Below are the code and all the weights of a small trained network. Each question names an input and a class and asks about switching units off, where a switched-off unit gives its printed mean instead of its output.

import numpy as np


def w(rows, s, z=0):
    codes = np.array(rows[::2]) - 128.0
    scale = np.full(codes.shape[1], s)
    scale[-1] = z or s
    return codes * scale


def f(y):
    return y / 2 * (1 + np.tanh(0.7978845608 * (y + 0.044715 * y**3)))


def log_softmax(a):
    a = a - a.max(-1, keepdims=True)
    return a - np.log(np.exp(a).sum(-1, keepdims=True))


def net(x, mask):
    res = np.array(x, float).reshape(1, 5) / 4 @ E
    y = f(res @ A[0][:, :-1].T + A[0][:, -1])
    res = res + np.where(mask, y, B[0][:, -1]) @ B[0][:, :-1]
    return log_softmax(res[-1] @ U[:, :-1].T + U[:, -1])


A, B = {}, {}
E = w([
[163,221,73,61,26,84,180,11,107,71,127,54],'x0',
[222,52,115,137,84,201,158,154,132,43,254,208],'x1',
[115,139,141,97,93,91,109,164,59,127,139,142],'x2',
[187,51,239,33,50,90,184,181,244,132,76,142],'x3',
[134,136,180,136,21,109,98,144,31,103,81,163],'x4',
],0.0091)
A[0] = w([
[188,66,188,55,100,117,202,139,182,76,174,156,121],'neuron 0',
[31,210,69,224,200,99,54,67,50,184,57,68,253],'neuron 1',
[152,127,36,214,147,185,106,120,49,71,218,169,182],'neuron 2',
[104,142,205,84,125,41,108,138,195,212,8,49,176],'neuron 3',
[176,202,53,37,45,80,207,3,126,59,151,40,196],'neuron 4',
[162,170,41,133,115,143,112,75,83,79,165,103,102],'neuron 5',
],0.012,0.0052)
B[0] = w([
[190,149,116,151,82,69,113,219,135,159,138,147,189],'neuron 0',
[245,150,153,153,32,145,128,237,171,127,124,151,252],'neuron 1',
[100,198,130,137,152,203,131,73,72,61,200,192,215],'neuron 2',
[49,94,169,96,245,62,169,144,168,139,106,90,200],'neuron 3',
[139,198,44,83,52,21,181,30,191,58,69,83,252],'neuron 4',
[128,126,78,112,60,126,68,46,96,138,137,148,190],'neuron 5',
],0.013,0.032)
U = w([
[175,124,182,197,121,139,102,255,140,202,170,206,254],'0',
[238,172,116,113,83,89,139,151,147,126,99,118,143],'1',
[55,80,191,112,239,96,95,182,113,218,88,122,118],'2',
[54,171,161,116,172,50,208,88,124,137,98,58,99],'3',
[114,183,182,144,224,217,159,140,39,62,189,167,67],'4',
[99,162,83,144,101,125,101,17,92,129,153,173,24],'5',
],0.0083,0.0029)

Each question gives the input, the list of numbers given to net, and the class t.
The units are the neurons (one row each of A and B). Each row of codes is followed by its name. A weight is (code - 128) times the scale printed after its matrix; where a second scale follows, it is the last column's (A, B and U).
mask holds one flag per neuron, in row order. A switched-off neuron (its flag False) gives its mean, the last column of its row in B, instead of its output. The means were averaged over made-up inputs and are rounded, as every weight is.
A unit's drop is (log p(t) with every unit on - log p(t) with that unit switched off) / (log p(t) with every unit on - log p(t) with every unit switched off).
The circuit of an input: a set's keep is (log p(t) with only the set's units on - log p(t) with every unit switched off) / (log p(t) with every unit on - log p(t) with every unit switched off). Starting from all 6 units, units are removed one at a time, each time the one whose removal leaves the highest keep (on an exact tie, the one counted first), for as long as the keep stays at least 0.8.
circuit, biggest first: the units of the circuit, biggest drop first
unit that matters most: the unit with the biggest drop
top k neurons: the k neurons with the biggest drops, biggest first
drop of u: that unit's drop, to one decimal
input [-3,2,2,-7,-1], class 4: unit that matters most -> neuron 2
input [-5,-8,4,4,7], class 2: circuit, biggest first -> [neuron 3; neuron 4]
input [-1,2,0,-5,2], class 4: circuit, biggest first -> [neuron 4; neuron 2]
input [3,1,-6,-2,-4], class 5: circuit, biggest first -> [neuron 1; neuron 0]
input [-3,-2,2,1,4], class 2: top 2 neurons -> [neuron 4; neuron 1]
input [0,-7,-8,3,8], class 2: circuit, biggest first -> [neuron 4; neuron 3]
input [-5,-5,2,0,7], class 0: top 2 neurons -> [neuron 4; neuron 1]
input [3,-1,7,6,6], class 3: top 2 neurons -> [neuron 1; neuron 3]
input [-7,-1,1,2,-4], class 2: top 2 neurons -> [neuron 4; neuron 1]
input [-7,0,-3,7,-3], class 2: circuit, biggest first -> [neuron 1; neuron 4]
input [-1,-7,-7,0,-6], class 0: top 2 neurons -> [neuron 1; neuron 4]
input [-3,0,7,7,5], class 2: top 3 neurons -> [neuron 1; neuron 4; neuron 3]
input [7,1,-6,-3,-3], class 5: top 2 neurons -> [neuron 5; neuron 0]
input [3,2,4,-7,8], class 5: unit that matters most -> neuron 2
input [3,1,5,-2,7], class 5: top 2 neurons -> [neuron 1; neuron 0]
input [-2,4,2,-1,-6], class 4: top 2 neurons -> [neuron 4; neuron 1]
input [3,-2,5,6,0], class 3: top 2 neurons -> [neuron 1; neuron 3]
input [-3,8,7,-7,6], class 4: top 2 neurons -> [neuron 2; neuron 4]
input [4,-1,-4,8,-8], class 3: drop of neuron 1 -> 0.6
input [-5,6,6,-7,5], class 4: drop of neuron 4 -> 0.0
input [7,-3,-1,7,6], class 3: drop of neuron 3 -> 0.2
input [7,-8,-1,4,6], class 3: unit that matters most -> neuron 3
